Here is a tiny trained network, its code and every weight. The questions are about switching its units off for an input and a class, where a switched-off unit gives its printed mean instead of its output.

import numpy as np


def w(rows, s, z=0):
    codes = np.array(rows[::2]) - 128.0
    scale = np.full(codes.shape[1], s)
    scale[-1] = z or s
    return codes * scale


def f(y):
    return np.maximum(y, 0)


def log_softmax(a):
    a = a - a.max(-1, keepdims=True)
    return a - np.log(np.exp(a).sum(-1, keepdims=True))


def net(x, mask):
    res = np.array(x, float).reshape(1, 3) / 4 @ E
    y = f(res @ A[0][:, :-1].T + A[0][:, -1])
    res = res + np.where(mask, y, B[0][:, -1]) @ B[0][:, :-1]
    return log_softmax(res[-1] @ U[:, :-1].T + U[:, -1])


A, B = {}, {}
E = w([
[70,172,231,235,216],'x0',
[121,170,2,171,205],'x1',
[243,39,125,236,99],'x2',
],0.0088)
A[0] = w([
[198,54,88,131,109,104],'n1',
[186,196,8,174,169,35],'n2',
[202,115,56,57,88,37],'n3',
[151,147,88,131,184,9],'n4',
[159,57,33,67,95,10],'n5',
[179,92,84,236,67,162],'n6',
[100,78,182,221,174,145],'n7',
[144,43,139,51,103,40],'n8',
[74,192,94,44,146,107],'n9',
[134,93,238,108,60,5],'n10',
[140,80,172,114,100,81],'n11',
[201,27,90,221,119,67],'n12',
[153,156,62,141,145,93],'n13',
],0.011,0.0016)
B[0] = w([
[86,143,76,103,73,214],'n1',
[187,95,195,94,160,236],'n2',
[88,170,135,239,104,235],'n3',
[239,99,145,125,126,169],'n4',
[109,185,144,254,164,238],'n5',
[81,148,161,39,54,233],'n6',
[66,220,74,195,103,223],'n7',
[197,146,187,227,94,192],'n8',
[132,208,74,87,49,247],'n9',
[195,136,153,105,169,204],'n10',
[151,105,166,86,195,167],'n11',
[110,188,137,64,83,249],'n12',
[194,147,242,124,179,185],'n13',
],0.0076,0.011)
U = w([
[67,175,137,236,116,107],'0',
[94,176,88,51,36,72],'1',
[246,143,198,118,165,99],'2',
[94,130,114,142,91,253],'3',
[125,54,50,133,147,24],'4',
],0.013,0.0052)

Each question gives the input, the list of numbers given to net, and the class t.
The units are the neurons (one row each of A and B). Each row of codes is followed by its name. A weight is (code - 128) times the scale printed after its matrix; where a second scale follows, it is the last column's (A, B and U).
mask holds one flag per neuron, in row order. A switched-off neuron (its flag False) gives its mean, the last column of its row in B, instead of its output. The means were averaged over made-up inputs and are rounded, as every weight is.
A unit's drop is (log p(t) with every unit on - log p(t) with that unit switched off) / (log p(t) with every unit on - log p(t) with every unit switched off).
The circuit of an input: a set's keep is (log p(t) with only the set's units on - log p(t) with every unit switched off) / (log p(t) with every unit on - log p(t) with every unit switched off). Starting from the 12 units with the biggest drops (on a tie, the unit counted first), units are removed one at a time, each time the one whose removal leaves the highest keep (on an exact tie, the one counted first), for as long as the keep stays at least 0.8.
circuit, biggest first: the units of the circuit, biggest drop first
k most important neurons: the k neurons with the biggest drops, biggest first
drop when u is switched off: that unit's drop, to one decimal
input [-2,-3,5], class 1: circuit, biggest first	(n6)
input [-7,2,4], class 0: 2 most important neurons	(n5; n3)
input [4,-2,-5], class 1: 4 most important neurons	(n5; n3; n8; n9)
input [-4,-7,7], class 1: 2 most important neurons	(n1; n6)
input [1,8,6], class 2: 2 most important neurons	(n2; n13)
input [-4,4,2], class 0: 3 most important neurons	(n5; n3; n10)
input [2,2,1], class 3: 4 most important neurons	(n5; n3; n8; n10)
input [-7,-6,2], class 0: 2 most important neurons	(n3; n5)
input [-7,-5,4], class 0: 3 most important neurons	(n5; n3; n8)
input [1,-2,-1], class 3: 2 most important neurons	(n2; n13)
input [-2,8,8], class 1: 3 most important neurons	(n6; n12; n1)
input [2,2,2], class 3: 3 most important neurons	(n5; n3; n9)
input [2,-8,8], class 1: 2 most important neurons	(n6; n12)
input [3,2,-5], class 1: circuit, biggest first	(n5)
input [-3,-1,5], class 1: drop when n1 is switched off	0.3
input [1,0,0], class 3: drop when n13 is switched off	0.2
input [7,4,-8], class 1: drop when n3 is switched off	0.3
